Below are the code and all the weights of a small trained network. Each question names an input and a target symbol and asks about switching units off, where a switched-off unit gives its printed mean instead of its output.

import numpy as np


def w(rows, s, z=0):
    codes = np.array(rows[::2]) - 128.0
    scale = np.full(codes.shape[1], s)
    scale[-1] = z or s
    return codes * scale


def norm(h):
    return h / np.sqrt((h * h).mean(-1, keepdims=True) + 1e-5)


def f(y):
    return np.maximum(y, 0)


def softmax(a):
    e = np.exp(a - a.max(-1, keepdims=True))
    return e / e.sum(-1, keepdims=True)


def log_softmax(a):
    a = a - a.max(-1, keepdims=True)
    return a - np.log(np.exp(a).sum(-1, keepdims=True))


def net(x, mask):
    ids = ['ΠΣΨαβγδελμξφω'.index(c) for c in x.split()]
    T = len(ids)
    res = E[ids] + P[:T]
    q, k, v = (norm(res) @ M[0].T for M in (Q, K, V))
    z = softmax(np.where(np.tri(T) > 0, q @ k.T / 3**0.5, -1e9)) @ v
    res = res + np.where(mask[0], z, O[0][:, -1]) @ O[0][:, :-1]
    y = f(norm(res) @ A[0][:, :-1].T + A[0][:, -1])
    res = res + np.where(mask[1:17], y, B[0][:, -1]) @ B[0][:, :-1]
    return log_softmax(norm(res)[-1] @ U[:, :-1].T + U[:, -1])


Q, K, V, O, A, B = {}, {}, {}, {}, {}, {}
E = w([
[61,147,200,190,136,33,244,165,135],'Π',
[122,136,153,178,180,77,246,169,135],'Σ',
[134,108,187,176,203,81,184,122,96],'Ψ',
[155,115,130,161,208,122,189,118,101],'α',
[104,157,132,159,139,73,180,110,113],'β',
[129,163,74,144,137,113,193,85,107],'γ',
[54,189,151,157,92,25,162,120,130],'δ',
[122,190,74,125,82,67,174,190,170],'ε',
[187,151,32,103,150,133,164,185,170],'λ',
[196,136,38,105,174,152,135,108,123],'μ',
[139,182,3,86,85,133,146,87,130],'ξ',
[53,207,115,115,71,57,78,60,105],'φ',
[131,148,94,110,165,118,45,83,84],'ω',
],0.0012)
P = w([
[171,193,129,164,141,127,146,138,22],'0',
[103,13,132,214,87,193,147,87,204],'1',
[164,189,106,188,193,105,160,73,187],'2',
[79,131,138,2,191,160,135,142,179],'3',
[96,17,114,163,86,191,57,107,236],'4',
[175,210,105,100,196,84,72,140,168],'5',
[139,189,135,95,167,125,150,152,42],'6',
],0.0017)
Q[0] = w([
[86,105,137,74,125,140,153,156,87],'H1',
[178,250,84,174,235,24,133,106,199],'H1',
[161,160,126,141,117,114,126,158,59],'H1',
],0.012)
K[0] = w([
[122,116,180,125,144,135,236,157,96],'H1',
[117,129,104,72,127,129,36,143,139],'H1',
[57,104,157,47,200,138,172,97,254],'H1',
],0.0087)
V[0] = w([
[117,143,83,164,110,121,199,254,174],'H1',
[177,136,7,89,103,197,138,138,127],'H1',
[220,57,159,148,229,164,137,143,123],'H1',
],0.0035)
O[0] = w([
[191,122,192,22,163,36,102,90,75,190],'H1',
[115,34,83,162,151,47,107,58,154,131],'H1',
[122,120,62,115,98,86,137,253,51,1],'H1',
],0.0039,0.0007)
A[0] = w([
[134,176,109,78,194,58,141,158,29,149],'N1',
[100,15,72,183,102,115,110,191,115,155],'N2',
[74,149,8,181,193,107,118,149,137,97],'N3',
[61,247,110,145,163,197,158,174,144,146],'N4',
[33,37,81,234,81,191,71,108,170,23],'N5',
[119,186,139,86,162,78,102,57,72,175],'N6',
[127,77,153,78,92,96,137,154,166,192],'N7',
[112,174,171,112,153,157,126,110,191,88],'N8',
[114,137,113,96,255,75,160,111,104,130],'N9',
[119,113,190,163,118,226,122,48,193,204],'N10',
[116,160,127,187,129,199,129,87,186,14],'N11',
[138,25,131,195,87,105,83,68,216,129],'N12',
[166,101,98,60,122,170,110,116,138,198],'N13',
[194,169,172,86,163,119,110,74,135,3],'N14',
[67,22,19,178,122,40,133,96,144,133],'N15',
[100,111,106,215,101,185,107,132,150,242],'N16',
],0.0035,0.003)
B[0] = w([
[112,87,116,111,104,104,78,72,224,225],'N1',
[77,228,122,126,64,86,99,70,141,184],'N2',
[30,139,221,151,150,132,198,90,70,182],'N3',
[179,25,134,124,130,142,57,116,33,223],'N4',
[179,63,132,254,177,111,232,149,145,176],'N5',
[136,108,120,152,163,193,234,181,158,221],'N6',
[152,139,117,196,168,122,152,64,88,175],'N7',
[173,96,99,199,102,160,134,85,77,179],'N8',
[86,160,81,133,18,184,117,151,143,206],'N9',
[169,231,62,139,107,77,80,176,152,253],'N10',
[100,87,247,63,105,130,51,108,75,170],'N11',
[88,84,153,11,73,205,182,159,57,205],'N12',
[119,135,200,201,116,77,178,134,128,170],'N13',
[101,86,161,187,114,35,136,125,14,151],'N14',
[206,177,139,136,208,153,38,203,114,219],'N15',
[86,105,103,20,160,114,122,81,186,221],'N16',
],0.0032,0.0042)
U = w([
[174,88,255,36,108,142,189,127,78,48],'Π',
[135,148,103,25,55,88,224,175,190,185],'Σ',
[165,54,111,60,103,92,42,219,33,167],'Ψ',
[18,123,55,112,20,93,114,101,83,90],'α',
[152,2,139,171,43,235,123,90,174,82],'β',
[50,142,87,227,130,204,175,168,212,102],'γ',
[209,195,141,230,103,140,146,147,50,142],'δ',
[137,97,170,169,117,22,187,16,159,164],'ε',
[200,48,51,134,204,54,72,113,211,226],'λ',
[66,248,93,174,158,68,58,184,126,9],'μ',
[171,180,95,48,222,211,163,205,120,165],'ξ',
[167,200,155,60,79,164,20,42,158,72],'φ',
[54,69,160,167,233,114,120,107,43,169],'ω',
],0.0095,0.0015)

Each question gives the input, a string of symbols that net reads in full, and the target symbol t.
The units are the heads (3 rows each of Q, K, V and O) and the neurons (one row each of A and B). Each row of codes is followed by its name. A weight is (code - 128) times the scale printed after its matrix; where a second scale follows, it is the last column's (O, A, B and U).
mask holds one flag per unit, heads first, then neurons. A switched-off unit (its flag False) gives its mean, the last column of its rows in O or B, instead of its output. The means were averaged over made-up inputs and are rounded, as every weight is.
A unit's drop is (log p(t) with every unit on - log p(t) with that unit switched off) / (log p(t) with every unit on - log p(t) with every unit switched off).
The circuit of an input: a set's keep is (log p(t) with only the set's units on - log p(t) with every unit switched off) / (log p(t) with every unit on - log p(t) with every unit switched off). Starting from the 12 units with the biggest drops (on a tie, the unit counted first), units are removed one at a time, each time the one whose removal leaves the highest keep (on an exact tie, the one counted first), for as long as the keep stays at least 0.8.
units of the circuit, in order: the units of the circuit, biggest drop first
unit that matters most: the unit with the biggest drop
top k neurons: the k neurons with the biggest drops, biggest first
input α λ δ μ ε, target μ: units of the circuit, in order : (H1; N2; N15)
input α δ λ ω δ, target μ: top 2 neurons : (N2; N15)
input γ ξ ε Ψ, target γ: unit that matters most : N9
input λ β λ μ δ, target Ψ: units of the circuit, in order : (H1; N12)
input ω δ γ Σ ξ, target γ: units of the circuit, in order : (H1; N5)
input Σ ξ δ φ δ λ, target φ: units of the circuit, in order : (H1; N11)
input Π ξ Ψ δ, target Π: units of the circuit, in order : (H1; N10)
input δ λ γ β λ, target φ: units of the circuit, in order : (H1; N10)
input Ψ φ ω α, target Ψ: units of the circuit, in order : (H1; N4)
input φ λ γ, target φ: units of the circuit, in order : (H1; N10; N11)
input Ψ β δ Ψ, target Ψ: units of the circuit, in order : (H1; N4)
input Σ ε ω γ ε Σ, target ε: units of the circuit, in order : (H1; N14)
input μ Ψ δ, target μ: top 3 neurons : (N15; N2; N4)
input δ ξ ξ ξ δ δ, target ξ: top neuron : (N12)
input β α α λ α, target Σ: units of the circuit, in order : (N12; N10; N4)
input ε ξ Σ λ μ Σ, target μ: top 3 neurons : (N15; N9; N3)
input φ δ δ, target φ: top 2 neurons : (N10; N11)
input φ φ Σ Σ φ α, target φ: top 2 neurons : (N10; N11)
input γ β δ μ φ, target ξ: top 2 neurons : (N15; N12)
input Σ ω Ψ Ψ λ Σ, target λ: top 3 neurons : (N1; N15; N10)
input ξ δ δ ε Π Π Π, target ε: top neuron : (N12)
